[[131, 135, 141, 141, 119, 129, 128, 128, 122], [132, 137, 136, 120, 125, 129, 139, 122, 131], [127, 140, 116, 136, 138, 132, 122, 128, 147], [140, 121, 114, 120, 148, 138, 125, 130, 128], [119, 116, 112, 119, 114, 137, 130, 148, 125], [126, 135, 131, 137, 124, 117, 122, 117, 125], [122, 125, 138, 119, 124, 116, 143, 122, 134], [145, 129, 145, 125, 138, 123, 123, 123, 115], [126, 131, 134, 126, 123, 137, 136, 130, 121], [122, 136, 125, 126, 129, 121, 129, 109, 140], [121, 132, 138, 138, 119, 125, 130, 128, 131], [114, 109, 118, 131, 131, 133, 134, 139, 119], [120, 113, 115, 118, 136, 133, 140, 139, 124], [132, 135, 131, 134, 111, 137, 119, 128, 150], [147, 135, 141, 132, 132, 133, 130, 137, 143], [126, 130, 131, 133, 134, 127, 121, 127, 120]]
What is the 5th entry in reading order?
A: 119
The third entry in reading order -> 141
The entry just left of the largest entry: 128

m =
array([[128, 128, 130, 128, 128, 130, 128, 130, 131, 130, 130, 130, 128,
        128, 130],
       [120, 118, 137, 120, 119, 137, 120, 137, 138, 137, 137, 138, 121,
        121, 137],
       [123, 121, 135, 123, 122, 135, 123, 135, 135, 135, 135, 135, 123,
        123, 135],
       [145, 152, 113, 146, 149, 114, 146, 115, 114, 114, 114, 113, 145,
        145, 114],
       [146, 152, 113, 146, 149, 114, 146, 115, 114, 114, 114, 113, 145,
        145, 114],
       [123, 121, 135, 123, 122, 135, 123, 135, 135, 135, 135, 135, 123,
        123, 135],
       [140, 145, 118, 141, 143, 119, 140, 119, 118, 118, 118, 118, 140,
        140, 119],
       [108, 100, 149, 107, 103, 149, 108, 148, 150, 149, 149, 150, 109,
        108, 149],
       [148, 156, 111, 148, 153, 112, 148, 112, 111, 111, 111, 111, 147,
        148, 112],
       [113, 108, 144, 113, 110, 144, 113, 144, 145, 144, 144, 145, 113,
        113, 144],
       [108, 101, 149, 107, 104, 149, 108, 148, 150, 149, 149, 150, 109,
        108, 149],
       [128, 128, 130, 128, 128, 130, 128, 130, 131, 130, 130, 130, 128,
        128, 130],
       [123, 121, 135, 123, 122, 135, 123, 135, 135, 135, 135, 135, 123,
        123, 135],
       [130, 132, 128, 130, 131, 128, 130, 128, 128, 128, 128, 128, 130,
        130, 128],
       [136, 139, 123, 136, 137, 123, 136, 124, 123, 123, 123, 123, 135,
        136, 123],
       [143, 149, 115, 143, 146, 116, 143, 117, 116, 116, 116, 116, 142,
        143, 117]])
The entry just left of the smallest entry?
Answer: 108
The maximum -> 156
The entry just left of the largest entry is 148
The entry just right of the largest entry -> 111

arr =
[[121 129 129 136 136 132 122 131 119 133 135 117 126 133 130 131]
 [139 128 126 134 138 137 132 138 121 124 132 116 138 131 131 130]
 [120 128 129 134 137 131 122 131 117 133 134 116 127 133 131 130]
 [133 127 131 124 133 133 136 116 126 140 131 117 132 126 134 130]
 [134 120 129 136 149 130 123 131 124 123 134 120 127 133 130 129]
 [133 120 129 135 148 130 125 133 124 123 132 120 127 133 131 129]
 [113 125 123 137 130 127 146 125 128 108 134 136 131 128 134 114]
 [121 129 130 138 137 132 123 130 121 133 133 118 126 132 129 132]
 [107 128 126 138 127 129 140 126 127 109 136 138 130 129 130 112]
 [117 127 120 138 128 128 141 122 135 113 140 140 131 118 136 119]]
The 2nd entry, reading row by row -> 129
The top entry of the column that holds the smallest entry is 121
The entry just left of the largest entry is 136
Read off the third largest entry.
A: 146
The first entry in the row that holds the smallest entry: 107
Read off the top-right entry.
A: 131
Read off the largest entry.
A: 149
Read off the entry directly below the largest entry.
A: 148
Read off the second smallest entry.
A: 108
Read off the second-last entry, reading row by row.
A: 136
The second entry on the main diagonal -> 128
Read off the second entry on the diagonal from the top-right corner.
A: 131
The smallest entry in the last column is 112
The 5th entry from the end, reading row by row -> 140
The bottom-left entry -> 117
Read off the 4th entry in reading order.
A: 136
Read off the last entry in the row that holds the largest entry.
A: 129
The 4th-last entry, reading row by row: 131
Read off the entry in the bottom-right corner.
A: 119
The bottom entry of the column that holds the largest entry -> 128
Read off the first entry of the largest entry's row.
A: 134
Read off the 3rd smallest entry.
A: 109
The 3rd entry from the end, reading row by row is 118
The largest entry in the last column is 132
Read off the fifth entry, reading row by row.
A: 136
Read off the third entry, reading row by row.
A: 129
The largest entry in the last row: 141

[[116 126 136 128 133 130 123 117 118 118 135 128]
 [128 126 125 131 128 128 130 130 129 128 126 127]
 [127 127 124 132 126 129 130 131 131 126 127 128]
 [126 128 124 130 127 128 129 131 131 124 126 127]
 [128 127 125 126 125 128 128 130 130 128 126 127]
 [140 122 128 121 131 124 131 121 122 150 123 123]
 [134 137 124 124 121 126 127 141 142 128 125 130]
 [126 126 125 135 127 128 134 130 129 127 127 125]
 [126 127 125 133 127 128 131 130 129 126 127 127]
 [135 138 141 127 130 122 128 124 124 137 138 135]
 [129 129 124 123 123 142 122 134 136 128 122 130]
 [137 128 135 114 142 128 115 125 124 129 123 141]
 [123 129 123 138 125 134 131 136 135 117 128 130]]
Rows and columns are numbered from 1.
The entry at row 2, column 3 -> 125
The entry directly above the smallest entry?
Answer: 123
The entry at row 1, column 3 is 136
The entry in row 3 and column 1?
Answer: 127
The entry in row 1 and column 2?
Answer: 126
The entry at row 2, column 1?
Answer: 128
The entry in row 1 and column 1?
Answer: 116
The top entry of the column that holds the largest entry?
Answer: 118
The minimum?
Answer: 114
The entry directly below the largest entry is 128
The entry just left of the largest entry?
Answer: 122
The bottom-left entry?
Answer: 123
The bottom-right entry -> 130
The maximum: 150
The top-right entry -> 128
The entry just right of the smallest entry is 142
The entry in row 3 and column 3?
Answer: 124
The entry just right of the largest entry?
Answer: 123
The entry directly below the smallest entry -> 138
The entry just left of the smallest entry is 135

[104 112 130 137 140 126 123 122 120]
The third entry from the right is 123
The entry just left of the largest entry is 137
Give the 1st entry from the right.
120

B = [139 105 129 130 114 126 132 120 117 127 127 122 128 125 131 128]
The entry just right of 122: 128
The entry just left of the smallest entry -> 139
The entry just right of 129?
Answer: 130

A = ((107, 129, 122, 110, 123, 110, 114, 145, 145, 128), (109, 150, 138, 111, 109, 151, 136, 118, 116, 139), (106, 123, 142, 124, 132, 123, 126, 106, 123, 143), (143, 129, 114, 132, 140, 130, 134, 113, 119, 114), (112, 144, 123, 137, 141, 145, 125, 123, 108, 106), (118, 151, 143, 151, 129, 142, 130, 106, 143, 114), (141, 117, 128, 138, 142, 108, 112, 141, 124, 145), (119, 136, 127, 108, 111, 106, 134, 116, 119, 151), (132, 110, 115, 143, 131, 139, 124, 112, 106, 128), (129, 106, 124, 124, 122, 109, 145, 117, 110, 128))
The entry just right of 150? 138
The entry just left of 137? 123
